Below is a small trained network, with its code and all its weights. Each question gives an input and a class and asks what happens when units are switched off, that is, made to give their printed mean instead of their output.

import numpy as np


def w(rows, s, z=0):
    codes = np.array(rows[::2]) - 128.0
    scale = np.full(codes.shape[1], s)
    scale[-1] = z or s
    return codes * scale


def norm(h):
    return h / np.sqrt((h * h).mean(-1, keepdims=True) + 1e-5)


def f(y):
    return np.maximum(y, 0)


def log_softmax(a):
    a = a - a.max(-1, keepdims=True)
    return a - np.log(np.exp(a).sum(-1, keepdims=True))


def net(x, mask):
    res = np.array(x, float).reshape(1, 4) / 4 @ E
    u = 0
    for l in range(4):
        y = f(norm(res) @ A[l][:, :-1].T + A[l][:, -1])
        res = res + np.where(mask[u : u + 6], y, B[l][:, -1]) @ B[l][:, :-1]
        u += 6
    return log_softmax(norm(res)[-1] @ U[:, :-1].T + U[:, -1])


A, B = {}, {}
E = w([
[188,71,104,119,209,149,205,95],'x0',
[47,251,69,167,132,230,239,143],'x1',
[177,200,194,26,167,130,146,172],'x2',
[205,196,13,103,124,90,94,111],'x3',
],0.0022)
A[0] = w([
[142,75,127,119,137,27,114,163,61],'0.n1',
[133,176,51,146,160,68,76,78,32],'0.n2',
[89,80,74,247,133,100,102,1,12],'0.n3',
[152,147,29,64,211,125,85,130,76],'0.n4',
[52,144,103,98,64,103,73,206,2],'0.n5',
[193,104,133,158,202,168,156,77,2],'0.n6',
],0.0037,0.0039)
B[0] = w([
[120,141,135,164,144,125,120,91,205],'0.n1',
[170,128,149,187,98,153,140,120,195],'0.n2',
[103,84,64,143,152,154,84,255,247],'0.n3',
[156,130,162,180,85,140,163,124,226],'0.n4',
[72,162,132,74,34,81,83,112,168],'0.n5',
[108,75,116,51,85,75,229,108,148],'0.n6',
],0.0072,0.0015)
A[1] = w([
[107,50,189,132,96,118,205,162,65],'1.n1',
[215,206,213,3,176,123,152,204,36],'1.n2',
[143,49,47,60,165,144,200,48,1],'1.n3',
[59,155,107,135,55,80,99,53,125],'1.n4',
[79,199,85,145,170,154,189,107,32],'1.n5',
[176,65,126,77,193,73,53,138,44],'1.n6',
],0.0048,0.0038)
B[1] = w([
[197,157,202,129,105,213,168,143,187],'1.n1',
[75,8,9,246,102,158,56,199,252],'1.n2',
[116,175,193,40,142,20,207,244,159],'1.n3',
[162,133,174,62,173,108,171,202,218],'1.n4',
[51,173,125,115,195,93,163,2,204],'1.n5',
[35,126,108,193,131,73,149,37,202],'1.n6',
],0.0049,0.0028)
A[2] = w([
[205,48,115,120,198,88,228,99,118],'2.n1',
[174,83,198,169,156,61,72,30,118],'2.n2',
[121,104,213,136,125,202,128,114,71],'2.n3',
[104,185,172,79,27,73,55,122,91],'2.n4',
[105,62,145,1,172,242,52,130,2],'2.n5',
[217,179,49,93,110,90,109,108,98],'2.n6',
],0.0054,0.009)
B[2] = w([
[92,165,166,92,62,99,158,200,244],'2.n1',
[103,193,78,85,132,161,113,80,254],'2.n2',
[199,153,171,212,31,126,89,121,156],'2.n3',
[114,113,159,88,136,102,255,175,208],'2.n4',
[109,219,92,47,131,132,215,136,128],'2.n5',
[163,83,186,219,109,128,140,112,179],'2.n6',
],0.0081,0.0025)
A[3] = w([
[212,134,197,187,115,160,108,110,51],'3.n1',
[64,175,134,120,189,138,164,2,95],'3.n2',
[244,156,100,165,110,118,145,99,19],'3.n3',
[95,51,56,167,166,158,70,189,90],'3.n4',
[209,138,166,194,80,161,150,68,51],'3.n5',
[136,101,140,96,114,65,97,32,1],'3.n6',
],0.0072,0.0043)
B[3] = w([
[222,219,118,204,71,146,115,90,163],'3.n1',
[145,98,130,73,106,76,1,94,222],'3.n2',
[152,172,210,164,50,186,95,122,154],'3.n3',
[183,105,97,110,193,222,159,139,254],'3.n4',
[226,211,161,111,127,144,99,122,178],'3.n5',
[37,189,148,132,115,98,124,115,140],'3.n6',
],0.0082,0.0051)
U = w([
[87,70,34,194,152,205,103,207,149],'0',
[37,178,119,65,128,71,42,23,129],'1',
[69,132,180,99,70,37,225,223,127],'2',
[204,182,207,235,52,175,109,99,116],'3',
[183,148,154,66,159,143,122,134,193],'4',
[126,61,223,224,250,19,184,13,3],'5',
[123,56,219,236,242,19,189,2,3],'6',
[126,58,222,232,251,12,176,20,3],'7',
],0.012,0.011)

Each question gives the input, the list of numbers given to net, and the class t.
The units are the neurons (one row each of A and B). Each row of codes is followed by its name. A weight is (code - 128) times the scale printed after its matrix; where a second scale follows, it is the last column's (A, B and U).
mask holds one flag per neuron, layer by layer. A switched-off neuron (its flag False) gives its mean, the last column of its row in B, instead of its output. The means were averaged over made-up inputs and are rounded, as every weight is.
A unit's drop is (log p(t) with every unit on - log p(t) with that unit switched off) / (log p(t) with every unit on - log p(t) with every unit switched off).
The circuit of an input: a set's keep is (log p(t) with only the set's units on - log p(t) with every unit switched off) / (log p(t) with every unit on - log p(t) with every unit switched off). Starting from the 12 units with the biggest drops (on a tie, the unit counted first), units are removed one at a time, each time the one whose removal leaves the highest keep (on an exact tie, the one counted first), for as long as the keep stays at least 0.8.
units of the circuit, in order: the units of the circuit, biggest drop first
unit that matters most: the unit with the biggest drop
top k neurons: the k neurons with the biggest drops, biggest first
k most important neurons of layer l: the k neurons of layer l with the biggest drops, biggest first
drop when u is switched off: that unit's drop, to one decimal
input [-8,6,8,-6], class 0: top 2 neurons : (1.n2; 2.n1)
input [5,-5,-7,8], class 3: units of the circuit, in order : (3.n3)
input [-6,4,-5,4], class 2: top 2 neurons : (1.n2; 0.n5)
input [7,-5,4,8], class 3: top 3 neurons : (0.n4; 2.n6; 1.n4)
input [-1,7,0,7], class 1: units of the circuit, in order : (1.n5; 3.n2)
input [-8,-8,0,0], class 1: top 2 neurons : (2.n2; 1.n6)
input [-8,-5,-3,-8], class 2: 2 most important neurons of layer 2 : (2.n4; 2.n6)
input [7,5,5,5], class 2: units of the circuit, in order : (2.n1; 3.n4)
input [8,6,1,-2], class 2: top 2 neurons : (2.n1; 1.n3)
input [-3,-5,7,8], class 3: top 2 neurons : (0.n4; 0.n3)
input [4,-6,-4,8], class 3: top 4 neurons : (0.n4; 0.n2; 2.n6; 1.n5)
input [7,-4,6,8], class 3: top 3 neurons : (0.n4; 2.n6; 0.n3)
input [7,-4,4,8], class 3: 2 most important neurons of layer 1 : (1.n4; 1.n5)
input [-7,0,1,6], class 2: top 2 neurons : (2.n4; 0.n5)
input [-8,-3,7,3], class 2: top 2 neurons : (0.n5; 2.n4)
input [-1,-5,-8,0], class 0: unit that matters most : 0.n3
input [6,3,6,2], class 0: 2 most important neurons of layer 1 : (1.n2; 1.n4)
input [-2,-7,6,8], class 3: top 4 neurons : (0.n4; 2.n6; 1.n5; 3.n3)
input [3,6,1,6], class 1: top 2 neurons : (1.n5; 3.n2)
input [8,-4,-4,6], class 2: units of the circuit, in order : (2.n1)
input [5,-5,5,-8], class 3: top 2 neurons : (1.n1; 2.n3)
input [-3,-8,-5,1], class 1: top 2 neurons : (2.n2; 1.n2)
input [3,-8,-2,7], class 1: top 2 neurons : (2.n2; 1.n6)
input [-7,7,-5,0], class 1: drop when 3.n2 is switched off : 0.1
input [-7,5,4,1], class 2: drop when 0.n5 is switched off : 0.1
input [1,-1,-4,8], class 3: drop when 3.n4 is switched off : 0.0
input [3,-1,-4,2], class 0: drop when 0.n3 is switched off : 6.2
input [-3,3,6,0], class 0: units of the circuit, in order : (1.n2)
